[[154 141 117]
 [110 124 138]
 [107 108 129]]
=>
[[154 141]
 [110 124]
 [107 108]]

[[144 137 132 140 140]
 [123 116 119 129 152]
 [127 120 122 132 150]]
=>
[[144 137]
 [123 116]
 [127 120]]

[[133 111 123 145]
 [132 133 136 136]
 [122 154 136 111]
 [132 130 133 135]]
=>
[[133 111]
 [132 133]
 [122 154]]

[[118 132 120 114 128]
 [107 115 127 134 117]
 [109 117 127 132 116]
 [101 118 121 132 117]]
=>
[[118 132]
 [107 115]
 [109 117]]

[[147 153 140]
 [112 130 157]
 [153 140 114]
 [123 129 146]]
=>
[[147 153]
 [112 130]
 [153 140]]

[[130 120 105]
 [131 132 123]
 [135 128 136]
 [133 131 137]]
=>
[[130 120]
 [131 132]
 [135 128]]
---
[[129 138 117]
 [135 143 119]
 [125 103 137]
 [123 120 141]
 [116 114 130]]
=>
[[129 138]
 [135 143]
 [125 103]]

[[147 116 122 115 123]
 [129 111 100 141 133]
 [127 134 132 121 120]
 [136 108 128 142 116]
 [123 120 117 154 148]]
=>
[[147 116]
 [129 111]
 [127 134]]

[[135 125 153]
 [118 126 144]
 [114 106 122]
 [119 114 125]
 [ 99 105 120]]
=>
[[135 125]
 [118 126]
 [114 106]]

[[119 133 137 139 132]
 [113 129 133 149 105]
 [128 132 139 107 129]
 [128 133 114 145 141]
 [129 125 125 120 132]]
=>
[[119 133]
 [113 129]
 [128 132]]

[[112 137]
 [116 127]
 [147 156]
 [109 118]]
=>
[[112 137]
 [116 127]
 [147 156]]

[[131 127]
 [130 115]
 [138 143]
 [154 133]
 [117 116]]
=>
[[131 127]
 [130 115]
 [138 143]]

[[107 125 126 127 129]
 [130 129 128 128 139]
 [126 126 128 128 137]
 [144 134 128 129 129]
 [130 125 128 128 142]]
=>
[[107 125]
 [130 129]
 [126 126]]

[[136 104 136 128 131]
 [121 122 125 121 123]
 [133 152 137 131 132]
 [135 136 129 133 131]]
=>
[[136 104]
 [121 122]
 [133 152]]
---
[[106 142 131 129 106 128 131 146 113 120]
 [117 122 130 133 143 139 127 125 140 116]
 [111 134 128 134 117 132 127 134 115 134]]
=>
[[106 117 111]
 [142 122 134]
 [131 130 128]
 [129 133 134]
 [106 143 117]
 [128 139 132]
 [131 127 127]
 [146 125 134]
 [113 140 115]
 [120 116 134]]

[[114 117]
 [111 133]
 [128 115]
 [135 107]
 [118 129]
 [124 103]
 [122 138]
 [116 138]]
=>
[[114 111 128 135 118 124 122 116]
 [117 133 115 107 129 103 138 138]]

[[136 123 117 126 126 125 125 117 125]
 [139 137 122 132 122 117 131 141 131]
 [142 116 126 120 129 131 122 105 123]
 [129 127 131 125 126 124 125 125 126]
 [140 138 114 133 118 116 132 146 132]
 [121 123 120 122 115 127 123 136 124]]
=>
[[136 139 142 129 140 121]
 [123 137 116 127 138 123]
 [117 122 126 131 114 120]
 [126 132 120 125 133 122]
 [126 122 129 126 118 115]
 [125 117 131 124 116 127]
 [125 131 122 125 132 123]
 [117 141 105 125 146 136]
 [125 131 123 126 132 124]]

[[137 136 137 137 142 141 135 117 118 120 113 102 137]
 [121 121 119 117 115 118 125 134 126 133 133 129 119]
 [129 128 125 124 125 128 130 135 123 134 123 128 127]
 [129 129 125 126 127 130 129 133 123 132 117 137 129]
 [135 135 137 135 132 137 134 117 116 119 141 128 135]
 [125 125 127 127 123 126 125 118 123 120 136 141 125]]
=>
[[137 121 129 129 135 125]
 [136 121 128 129 135 125]
 [137 119 125 125 137 127]
 [137 117 124 126 135 127]
 [142 115 125 127 132 123]
 [141 118 128 130 137 126]
 [135 125 130 129 134 125]
 [117 134 135 133 117 118]
 [118 126 123 123 116 123]
 [120 133 134 132 119 120]
 [113 133 123 117 141 136]
 [102 129 128 137 128 141]
 [137 119 127 129 135 125]]

[[127 128 129 124 128 128 138 128]
 [126 128 128 124 128 128 137 128]
 [129 127 124 126 129 128 138 127]
 [125 128 126 127 129 128 141 128]
 [128 129 129 129 128 128 139 129]
 [129 128 128 141 128 128 130 128]
 [129 127 127 128 128 128 120 127]
 [129 128 127 138 128 128 130 128]
 [121 129 146 124 128 128 132 128]
 [106 128 133 130 128 128 121 127]
 [126 128 127 127 128 128 139 128]
 [126 126 115 129 129 127 126 127]]
=>
[[127 126 129 125 128 129 129 129 121 106 126 126]
 [128 128 127 128 129 128 127 128 129 128 128 126]
 [129 128 124 126 129 128 127 127 146 133 127 115]
 [124 124 126 127 129 141 128 138 124 130 127 129]
 [128 128 129 129 128 128 128 128 128 128 128 129]
 [128 128 128 128 128 128 128 128 128 128 128 127]
 [138 137 138 141 139 130 120 130 132 121 139 126]
 [128 128 127 128 129 128 127 128 128 127 128 127]]

[[120 139 109 133 117 130 154 127]
 [115 115 128 150 127 151 142 129]]
=>
[[120 115]
 [139 115]
 [109 128]
 [133 150]
 [117 127]
 [130 151]
 [154 142]
 [127 129]]
---
[[143 118]
 [135 106]
 [117 130]
 [132 119]
 [142 127]]
=>
[118 135]

[[136 118 116 157 119]
 [120 143 113 130 131]
 [120 140 106 143 135]]
=>
[119 130 106]

[[135 121 131]
 [106 143 146]
 [144 111 137]]
=>
[131 143 144]

[[101 114 129]
 [131 128 117]
 [146 115 125]
 [142 114 130]]
=>
[129 128 146]

[[156 151 127]
 [131 116 133]]
=>
[127 116]

[[155 138]
 [155 138]
 [155 138]
 [156 137]
 [154 139]]
=>
[138 155]
---
[[117 142 149]
 [114 138 149]
 [119 145 151]]
=>
[[114 138 149]
 [119 145 151]]

[[133 115 110 124]
 [132 128 155 137]
 [131 122 145 129]
 [134 124 141 137]]
=>
[[132 128 155]
 [131 122 145]]

[[134 108 107 126]
 [124 131 131 149]
 [132 114 116 134]
 [117 128 119 100]]
=>
[[124 131 131]
 [132 114 116]]

[[117 122 124 126 104]
 [145 127 120 140 109]
 [115 127 126 139 128]]
=>
[[145 127 120]
 [115 127 126]]

[[136 150 147 125]
 [152 125 103 131]
 [125 131 134 127]
 [127 129 130 128]
 [147 125 107 131]]
=>
[[152 125 103]
 [125 131 134]]

[[131 130 142 133]
 [137 134 132 126]
 [157 154 158 156]
 [118 116 117 119]
 [111 111 123 121]]
=>
[[137 134 132]
 [157 154 158]]
